B:
0: [-107   24 -158  412 -379  163 -209  129 -375   44   -7 -355  -37 -276
  -24  -33   36   51  175  -77  273   -4   33  -55   73  103 -140  -38
   50  -18   82  199 -119  173 -200 -257 -159]
1: [  -4  111  224   10  -29  -90  -26   85  -47   -5 -148 -128  -49   24
  -49  108  -27  131 -172 -179  182    1  -32  -44  -38 -176   68   22
  -50  -70 -193 -507  573   22  -69   85  143]
2: [ 106   48   65  121   31   -2 -173  -13  -53   27  -59 -228 -137   92
  109 -137  115  201  -12  -27   -6   96   83    2   37 -180  -84 -144
    5  -84 -257 -187  162   92 -251   48  -31]
3: [  20  292  -55  -82  123  331 -319 -142  118 -122  -95  -94 -161 -300
  174 -359  136  217  -78 -122  153  104  155 -165  -22 -149   73  -97
  -96  -75 -410   -5  303 -111  -69 -170  -62]
4: [  85   54   20  135  -10 -215  -32   -2  -51   24 -126 -194  -74  130
   66 -105  104  100  -39  -53   10   64   79   18  -50 -175  -69  -74
   99 -190  -72 -237  113   28 -120    9   85]
5: [ 158  -54 -376 -164   90  139 -126 -178   19  236  437  115  224 -216
  -83 -194  -92 -211 -108   53 -239 -212  -83  196  214  -75 -178  -51
  220  100  136  298 -438 -237  314 -174  148]
6: [ -80 -189 -457 -286   65  240 -205 -241   12  320  613  264  435 -384
 -137   93 -304 -408 -156  -34 -259 -314 -110  196  159  -15  -72  100
  212  282  165  309 -334 -407  506 -234   25]
7: [ -98   96   65   61   44 -145 -115    4  -28   81  -22 -190    2   32
  108   25   24  165  -51 -133  -39   97   82  129 -122 -102  -62  -61
  111  -35 -272 -187  146   12 -187  165  -29]
8: [-177 -121  148  458  -41 -217   39   20  -28   75 -110  -94  -54  172
   76  -19   21   80  164  -90   19  167  152  -12 -131    3  -19   12
   60 -183  -20 -150 -147  143 -295  102  -90]
9: [ -66 -314  169  318  -63  -75  -83   -4 -114  131   -1  -80  -50  238
   -8  190  -45  -23   70  -52  -32   69   61  -64   20 -117    8    9
  -50  -29  -69 -314  149   98 -261   44 -156]
10: [-151 -156  256  541   55  -51   41   44   78   80   31   75   29  145
    1  -44 -156  185  170    2  101   61   42  -17   48  -20   80   43
  -80  -51  -39 -328  -83  281 -254  300  -19]
11: [  34  -90  -86 -262   55   84   76  -71   -7  320  407  239  199 -192
 -284   85 -160 -342 -226 -174 -219 -220 -193  216  137   26 -126   58
  179  131  164  205 -268 -317  309 -140  241]
12: [ 164  -87  127  505  -15  371 -225   68  -49    8  141  -69  -53  -11
  -21 -231 -140  345  151  209  251  -89  -86 -111  427 -156   28 -107
 -263  115 -119 -333  119  451 -250  194  -12]
13: [ 152  -93 -403 -252   85  309 -302 -238   -3  188  414   86  185 -275
  -31 -130  -99 -218 -136   47 -198 -214  -46   72  231 -155 -101  -52
  102  170    1  220 -153 -290  312 -280    6]
14: [ 189 -201 -575 -307  -52   80 -327 -211 -228  325  504 -121  259 -156
  -30   61  -51 -347 -139   70 -398 -239  -64  261  198 -154 -311 -110
  323  207  102  349 -328 -332  293 -318  -53]
15: [ -61 -152   73  314 -125 -108  -11   37 -146  107  -34 -119  -50  102
  -28   52   13  -32   81  -86   24   56   55  -24   -9  -26  -58   -2
   49 -108   51 -105  -58   72 -187  -51  -49]
16: [-298  236   68  350  -98  104 -113  160  -84   44   65 -159  129 -313
   16  -30 -164  314   85 -132  297    9   -9  121  -23  119   -4   23
   26   84 -166  -83   14  240 -173  245  -14]
17: [-317  172  174  303  -22  -80   25  118    6   63  -19  -60   82 -151
   17   11 -113  217   45 -205  183   77   38  114 -151  107   24   62
   64  -27 -142 -133  -11  136 -171  246   26]
18: [  55 -130  289  334  -12  -32   85   62  -18   73  -51   12 -124  184
  -99  -40   -8   68   31  -63   80   42  -20  -74  104  -84   15  -11
  -92 -119   -3 -301   71  166 -224   91   90]
19: [ 341 -183  326 -102  262  -52  107  -96  174  133   48  187 -169  372
 -126  -85   50  -49 -211  -30 -215  -13  -77  -24  187 -305    8  -78
  -94 -107 -120 -425  230  -80  -57   92  259]
20: [ 143 -131   86   12   85 -164 -142  -87  -38  101  -55 -182 -136  300
  109   20  129   47  -71  -30 -197  113  110   14  -21 -270  -78 -133
   46 -100 -248 -303  233  -39 -232   44  -62]
21: [-237  313   72  267   -8 -242  -60   70   29  -96 -260 -249   15  -76
  198 -126   37  336   24 -160  249  158  170   26 -268  -53   49    4
   99 -199 -239 -307  224  119 -173  194   27]
22: [ 158 -177   44 -110 -119  257 -313 -127 -173  -26 -171 -166 -309   30
    1   74  191 -159 -126 -155   51   70  101 -358   48 -266   57  -54
 -185  -86 -214 -197  624 -210 -136 -487 -202]
23: [-235   76   12  184   54 -300 -187   -4    4   14  -82 -241  161   92
  235  127 -106  276  -13  -49   57   89  152  105 -221 -191   60    6
  106  -22 -312 -527  365  103 -138  340  -96]
24: [  49   14  -95   26 -134 -155 -181  -13 -235   75 -106 -373 -128   67
   96   18  200    0  -35 -121  -77  114  123   42 -102 -131 -181 -123
  168 -131 -142   -6   97  -70 -204 -172  -99]
25: [ -30 -147  247  366  -56  -90  -27  120 -145  155   38 -171  -55  213
  -30  120  -40  164   75  -38   -3   54  -21   98   84  -58  -91  -67
   -7   17 -130 -278   41  258 -363  252  -46]
26: [-143   76   79  239 -117    9  -31  101 -116   80    9 -121   19 -136
  -57   11  -53   94   21 -155  160    8  -10   50  -16   47  -40   17
   47  -22  -41  -68   10   89 -131   40   30]
27: [  18   44   57  111   15 -213  -10    4   -9   37  -87 -126    0  105
   41  -42   20   93  -65  -78   35   29   49   35  -65 -159  -18  -21
   85 -139  -76 -314  169   19  -60   80  115]
28: [ 245  215  -41  -73 -137  116 -146   58 -175  -31  -86 -266 -144 -155
  -67 -162  137   88 -159  -92  190  -64  -57  -65  131 -172 -101 -109
    5  -94  -85 -119  335  -17   -7 -224  171]
29: [-140  241 -119   62 -123 -260 -185   48 -162  -33 -192 -413   37  -84
  179   25   86  191  -57 -153  130   97  146   79 -241 -115  -72  -46
  195 -127 -210 -218  298  -11 -106   10  -36]
30: [  97 -167 -357  -17   33  -75 -168 -171  -95  249  306  -88  132   10
   50  -97   30 -185    4   50 -345  -52   57  207   72  -98 -256 -107
  288   12   68  281 -473 -171   63 -143  -51]
31: [  89  141  224   76  -59  -66  165  126  -62   73  -80  -51 -130  -21
 -181  -84   70   31 -119 -210  122   -4  -88   36   37  -10  -79  -17
   41 -157   26 -110   64   14  -81  -31  282]
32: [  95   10   93   48   48 -119  -85  -17  -40   70  -53 -172 -109  152
   65  -52  105  104  -67  -76  -74   88   64   42  -17 -178  -86 -106
   60 -107 -206 -214  157    8 -193   51   27]
33: [ 265  327  134 -102  242  373  -38 -128  266  -98  -99  130 -341 -214
    2 -642  248  157 -122 -137   94  103   60 -186  116 -114   27 -140
 -135 -231 -252  146   12 -131  -59 -228  233]
34: [-165  -15   21  249   63 -199  -11   -5   22  158  109  -60  127   51
   72  -15  -75  110   60  -66  -89   57   69  195  -84   -7  -84  -14
  169  -28  -82  -85 -224   70 -136  238   -2]
35: [  67   14   58    4 -216  -42  -24   74 -247   60 -125 -217 -146  -26
 -126   87  123 -109 -119 -223  105    8  -18  -68  -19  -72  -93  -18
   54 -128   22  -88  255  -94  -78 -272   68]
36: [  72   62   55   84 -104   48 -125   54 -170   56  -50 -232 -132  -35
  -18  -32   99   86  -47 -120   72   31    8   -5   40  -89 -101  -91
   23  -53 -145  -85  179   33 -181  -84    0]
37: [  14   24   96  139   -7  -82  -50   19  -55   66  -54 -148  -83   65
   23  -53   67   95  -20 -104   10   74   53   30  -26 -102  -66  -57
   51 -104 -131 -155   81   37 -178   34   27]
38: [-250  -13  137  143  -72 -145  -38   63 -108  127  -26 -140   26   -2
    2  216  -42   30  -21 -236   22   89   57   84 -171   17  -25   39
   89  -17 -155 -161  139  -13 -189   98  -77]
39: [-126 -186   32  357  -91 -131 -129    3 -146  117   -2 -193   -6  145
   89   97   -8   48  127  -36  -32   97  118   20  -50  -61  -65  -31
   63  -49  -79 -155  -28  115 -278   63 -188]
40: [-270  -19  -30  347 -161 -151 -190   38 -146  -13 -129 -249  104  -33
  127  153  -98  128   79  -87  220   54  135  -67 -155  -81   77   72
   32  -52  -96 -359  303  115 -130   51 -169]
41: [-381  324  -48  282   -4 -261 -122   29   59 -104 -208 -236  150 -174
  260  -91  -60  339   55 -152  263  145  212   44 -340  -27   91   56
  146 -162 -231 -293  186   91  -88  221  -42]
42: [-270  171  256  -34    5  -97   40  125  -28  135   15  -47   76 -128
  -91  240 -117   95 -165 -335   79   26  -56  170 -167   47   16   72
   77   53 -240 -233  293  -52  -86  221   94]
43: [ 203 -180 -585 -315  132  244 -399 -382   24  189  413   56  170 -200
   93 -209   -1 -311 -110  110 -363 -162   75   39  170 -236 -139  -99
  185   99   -1  331 -274 -415  341 -418 -100]
44: [ 167 -125  296  375  -64  -47  118  103  -97   86  -70  -62 -211  232
 -133 -101   78   75   57  -43   65   50  -42  -51  164  -74  -75  -71
  -67 -164   53 -211  -39  213 -298   37  131]
45: [ 103   -2 -419  -84   93  340  -12 -160  119  247  607  376  369 -482
 -240 -335 -269 -272  -81   66  -91 -370 -204  182  350   65 -108   63
  175  158  375  456 -697 -226  553 -216  314]
46: [-142  -45  -28  337  -21   41 -341  -60  -33  -76  -94 -219   30    7
  234  -11  -75  257  105   46  191   73  171 -150  -34 -209  126  -14
 -105  -18 -280 -436  405  168 -194   98 -243]
47: [  78  245  205  -46  -31    1  196   81   -8   57 -107   10 -192 -139
 -193 -196  159  -35 -154 -308  104   39  -56    8  -31   51  -88  -14
   69 -218   23  106  -41 -130  -32 -174  312]
48: [ 292 -198 -517 -272   43  345 -276 -286  -34  218  491  148  185 -258
 -111 -196  -79 -378 -134  116 -248 -289  -86   20  345 -179 -145  -55
  120  136  201  333 -316 -352  434 -462   61]
49: [ 435 -281 -540 -348  134  390 -181 -347   54  290  625  336  215 -227
 -214 -289 -111 -497 -182  178 -361 -385 -167   48  477 -202 -162  -51
  130  149  335  401 -491 -422  576 -500  204]
50: [  67  125  154   41  110  -35  -63   20   42   55   -8 -108  -63   51
   35 -104   27  209 -100  -80    6   47   -1   84   31 -155  -41  -90
   11  -44 -259 -270  196   64 -157  186  111]
51: [ 159  117 -194 -212  161  553 -367 -258  132  -16  140   72 -132 -363
   70 -404   98   -8 -101  -51   -3  -12   83 -186  168 -161   25 -109
 -117   17 -276  234   86 -254   86 -376  -67]
52: [ 215 -150 -656 -397  118  239 -266 -340   10  299  612  171  319 -315
  -62 -195  -95 -427 -162   95 -413 -299  -64  206  255 -128 -226  -59
  300  176  198  520 -554 -473  529 -412   74]
53: [  92 -399 -349 -196   57  177  -89 -218  -36  402  647  311  358 -140
 -244  131 -285 -501 -131   43 -369 -340 -183  196  298  -63 -137   66
  177  256  303  244 -435 -337  434 -214   82]
54: [  87 -432 -433  -39   84  152 -204 -343   36  259  441  235  223  -47
  -28  -72 -123 -448    8  111 -357 -172   46   -4  182 -138  -71   22
  137   69  231  263 -459 -330  310 -368 -105]
55: [  43  231   10   45  -11  -49  -16   34  -44   44  -49 -173  -83 -111
   12 -215  134  123  -62 -148   44   60   38   91  -39  -28 -133  -93
  137 -144 -106   66  -74  -21 -104  -36  137]
56: [ -50  218   54   90   78 -232  -20   -5  100  -54 -164 -121   22   12
  120 -138   18  214  -89 -106  128   62   99   23 -155 -164   52   -5
   83 -191 -172 -378  261   14  -23  148  149]
57: [ 113  124   -1  153   35  126 -268   19  -59   11   41 -248  -50  -34
  116 -174   15  322   -5   52   84   13   19   50  144 -188  -75 -161
  -29   46 -306 -225  202  195 -210  149  -18]
58: [  96  167  -36 -189  120  415 -358 -180   81  -63  -41  -61 -219 -248
  120 -276  155  100 -124 -134   46   97  134 -207   38 -186   55 -120
 -140  -36 -422   39  352 -195  -83 -276 -120]
59: [-124  -88  173  325  -20   41  -86   75  -56  110   99  -51   68   16
  -25  100 -169  168   48  -37  107  -16  -34   45   87  -49   26   13
  -65   85 -127 -319  131  209 -192  243  -37]
60: [  -5   28   91   17   24  -75 -177  -33  -42    4 -122 -195  -80   81
   99   47   54  126  -99 -113   26   88   99  -44  -81 -217   20  -54
  -11  -70 -293 -367  440  -19 -159   36  -50]
61: [  42  126  119   53   28  -31  -51   26  -26   56  -46 -143 -107    5
   17 -108   91  143  -71 -133   15   78   34   57  -18  -92  -78  -89
   48  -96 -197 -117  106   20 -171   53   77]
62: [ 273 -129   72  266    6 -155 -107  -41  -69    5 -154 -236 -209  351
  111 -183  183  134   44   93  -49   99  115  -96   94 -295  -87 -167
  -11 -219 -101 -342  138  157 -279  -10    0]
63: [ -78  -67  121  241 -142  -39   -6   72 -155   93  -55 -119  -70   13
  -74   74   16  -16   20 -161   92   47   24  -36  -18   -3  -41   16
   22  -86    1 -106   60   44 -173  -71  -15]
64: [  29  -25   92  259 -100  -71 -113   52 -114  -12 -124 -206  -59   84
   28    8    1  148    5  -25  173   25   36  -89   31 -171   20  -28
  -47  -94  -99 -403  338  149 -166   32    0]
65: [ 404 -270 -321 -169  117  148   18 -263   68  246  408  298   87  -27
 -208 -302  -12 -436 -130  106 -322 -257 -107   27  349 -165 -157  -40
  133  -43  374  288 -524 -322  400 -410  264]
66: [ -74  196 -113   79  -92  -35 -207   45 -170   57   -8 -336   11 -159
  106  -51   65  176  -14 -116   57   55   73  130  -79  -43 -150 -102
  164  -17 -214   20   53   28 -149    9  -55]
67: [ -59  257   46  -13  -74   19  -63   99 -116   72   -4 -193  -14 -217
  -45  -25   26  124 -117 -221  121    6  -31  115  -42   10 -103  -41
  108  -13 -161  -14  132  -23  -75    9  118]
68: [ -90  321   34  -65  -87  -89   19   89 -115   60  -98 -219  -79 -218
  -30  -77  144   63 -122 -317   77   91   30  130 -174   64 -142  -42
  196 -134 -129  132   13 -121  -90  -96  130]
69: [ -96   64    8  217   21 -307  -30  -15   16    5 -146 -169   23  108
  147  -72   40  141   17  -74   30  106  152   39 -181 -128   -9  -17
  140 -196  -99 -280   73   35 -111  110   28]
70: [ -73 -220  231  703  -70 -158   61  100  -85  109  -22 -105  -68  278
   25  -64  -32  195  274   53   50  122   70   19   68    9  -66  -41
  -12 -127   44 -205 -288  392 -431  249  -71]
71: [  67  -11  226  327   23 -143   77  117  -59  148   37 -128  -71  194
  -40  -88   26  206   52  -28  -38   62  -35  174   93  -38 -151 -108
   61  -70  -78 -162 -164  245 -313  279  116]

[  25   84 -154  159  165  -92   71  222  196 -108   26  243  300  -86
 -138 -414  -37   59 -207 -177   64  -89   78 -142  197  400   79   74
   50 -420  171  138 -262   46 -304] : 31
[ 288   49 -122  110  206 -156 -158  101  125  127  127  126  105 -128
   79 -325 -216   63  -88 -385   -1 -412  111  188   14  253  156  134
  268 -274 -181   20 -313   -9 -245] : 62
[-122 -385  -83  -76 -316   23 -157  -70  524  270  -29 -209 -376  -52
  433  467  293   83 -312  336  158  453  -41 -124  -97 -290  331 -323
  -86  283 -255  250  164 -355  106] : 60
[ -11 -286  -80  243 -363 -110 -202  129   37  213 -203  -82   71 -350
  -70 -174  196   19 -257  113   -9   95   68 -460  579  199  -79  -42
   -8 -131 -130  -24  -24  108 -352] : 28
[  81   88   60  -38 -106   83  -27  -57 -109  124   15  -85 -223 -170
 -117 -277  -82  -93  134  -82   16 -213 -160 -105  335   -3 -490   77
  -93  -58   71 -412   36  248 -215] : 3
[  10  175 -303  180  204  -46  115   52   73 -227   67  100  139 -312
  -36 -564  -52   62  -19 -252  137 -266 -168 -196  293  390  -60  105
  -22 -238  129  150 -111  234  -77] : 67
[-225 -363  -54 -135 -361  177 -149  -25  434  190 -196 -212 -147   -7
  319  527  176   55 -109  467  -57  619  135 -207 -103 -345  302 -328
   59  289 -269  155  129 -415   42] : 63
[  45  -45   77  -12 -218   23  -82  -21 -125  181  -22  -91 -182  -90
  -39 -209   40  -36   34   24   70  -20  -86 -205  359  -47 -401  -31
  -87  -64  -49 -302   34  167 -187] : 58
[  43  142  168  -78  -57   28   78  -23  -77   86   45   56 -136  -16
  -73 -252 -107  -35  188  -13   52  -90 -114 -103  250  -14 -442   60
  -75 -120  138 -382  -15  196 -206] : 52
[ -91  208  -38 -149   88  220   95  -37 -112  -89   60  -37 -104   11
 -134 -261 -177 -137  338  -59  -41  -74  -64  -27   89  -92 -426  -31
  -70  -34  121 -287   16  128  -46] : 17
[  -3 -168 -225  109 -104   28 -205  -51  171  203   20 -240 -322 -401
   35  -43   58 -152 -101  -85  -17 -202  -91  -81  234   20  -84  -74
 -114  121 -116  -31  104   58 -112] : 57
[-228 -384  -83  -61 -354  102 -133  -72  565  262  -86 -259 -424 -177
  277  520  286  -54 -265  400   54  429  -43 -189  -10 -274  208 -309
 -203  331  -94  148  246 -291   10] : 13
[ 144  123  118 -100  -75   80  -34   -3 -207   87   12    7  -30   54
  -56 -328 -130   30  158  -94   33  -96  -26  -63  227  -44 -411   65
   88 -181  -56 -387  -98  148 -180] : 37
[-122  -17 -171   -3   79   31    8  153  118  -73   62   84   90  130
  -24 -198   75    1 -129  -32  109  171  112  -96   30   65   33 -182
  -47 -216   -3  179 -127 -104  -65] : 53
[-200 -159   10 -259  -34  157  -44  -82  600  171   20  -84 -272   97
  404  646 -101  -43  159  320 -137  396  156  188 -501 -430  378 -280
   84  372 -155  119   77 -498  105] : 8
[ -58  -98 -204   21   20   25 -146   54   47   70   42  -77  -48  -69
   64 -105  -15  -70   24  -80  -17    5  119  -24   47  -28   20 -166
   35  -17 -208   90  -57  -82  -41] : 25
[-160 -235  -11  164  -82 -174 -101  250  355  227   -4  134   23  -55
 -120   85  115 -163 -256  102  -63  153  267 -134  151  142  132 -168
 -144 -180  105  118 -117 -142 -414] : 49
[ 105  196 -251   49  300    7    0  101  -30 -173   74  144  318  -49
   42 -465 -261   96  152 -313  -24 -218  118   55   -3  230   89   72
  295 -270 -136  119 -290    8  -61] : 15
[ -38 -123  -62  105 -109  -51 -102  113  105  135  -44   10   17 -144
  -60 -123   40  -51  -90   16  -27   26   99 -184  255  110  -54  -69
  -16 -127  -37  -23  -72   12 -264] : 48
[-103 -123  -67  153 -103 -209  -36   -2  -17   94   21   22  -64 -217
  200 -158   49   11  156   69   74   67  -16 -259  294   44  -54 -135
  -74   56 -156  105   28   99  -38] : 14
[-188   -2  -64   10   36  -23  148  169  260  -94   56  190   87  138
  -37 -155  146   28 -200   97  187  286   33 -200   87  121   29 -159
 -167 -261  213  177  -92  -72 -129] : 11
[  61  217  105 -134   41  120   63  -92 -114   43   80  -12 -182  -56
  -48 -242 -241  -89  368  -96  -33 -213 -118   26  134  -83 -463   79
  -16  -19   85 -426    1  198 -121] : 21
[ -79 -574    3    1 -666    1 -349   54  102  352 -294 -239  -16   42
  380  332  401  244 -360  483   94  749  204 -465  250 -296  245 -373
  160  114 -612  178   48 -350  -20] : 22
[  43  108   54  -14 -141   57  -14 -124 -321   63  -34 -107 -137 -233
   -3 -363 -141  -32  393  -26  -14 -169 -163 -230  423  -44 -550   62
   -9   39  -77 -400   67  328  -91] : 66
[-117  -98 -360   40   66  124 -138   62  133   -7   43 -145  -75 -128
    1 -120   41 -115  -90 -113   -6   -8   80  -28   20   14   64 -197
  -34  -10 -146  184  -24 -103    8] : 59
[ -21  264 -345   54  318   27  213   68   35 -369  183  154  129  -11
   -5 -655   29  131 -112 -293  336 -127 -214 -123  130  314  -68   -1
  -87 -342  161  263 -137  161   94] : 42
[-109   11   -5  -47  171  -86  -15  124  118   66  125  168   66  166
   83   -9 -170  -88  223  -25  -76   82  268  120 -168  -65   87 -162
   69  -81  -83   81 -170 -177 -110] : 54
[-235 -327 -191   64  -55 -102  -60   26  791  214  107  -59 -387 -183
  289  460  246 -109 -371  208  110  239   -1   -6 -176  -61  467 -304
 -269  218   47  419  126 -332  -25] : 50
[   6 -129  -57   26  -38   10 -167  180  208  158  -49   44  131    1
  -46    1  -48  -38 -143  -15 -122   70  278  -17   25   56  135  -75
  146 -179 -111   13 -199 -191 -303] : 44
[ 153  139 -293   51  306   54  -60  188  140 -124  100  133  272    3
  -97 -439 -150   62 -202 -394   28 -264  131  125  -40  303  145   70
  229 -414  -29  136 -342  -66 -182] : 18
[-185 -230  -10 -154 -204   68  -25 -151  537  211   42 -176 -491  -59
  416  496  162   -7  -59  339  118  358 -129  -37 -178 -355  186 -285
 -179  376  -79  125  241 -272  144] : 7
[  46 -149 -204   77  -91   32 -212   79   31  108  -53 -102   43 -145
   32 -166   31   20 -131  -85  -17  -13  111 -121  180   64   36  -78
  130 -103 -259   53 -107  -56 -136] : 64
[-235 -120  -60 -220   26  132   44 -141  708  127  122 -114 -474  -16
  385  596  -12 -106   65  267    1  275  -55  183 -455 -362  311 -273
 -152  414   37  171  191 -386  162] : 34
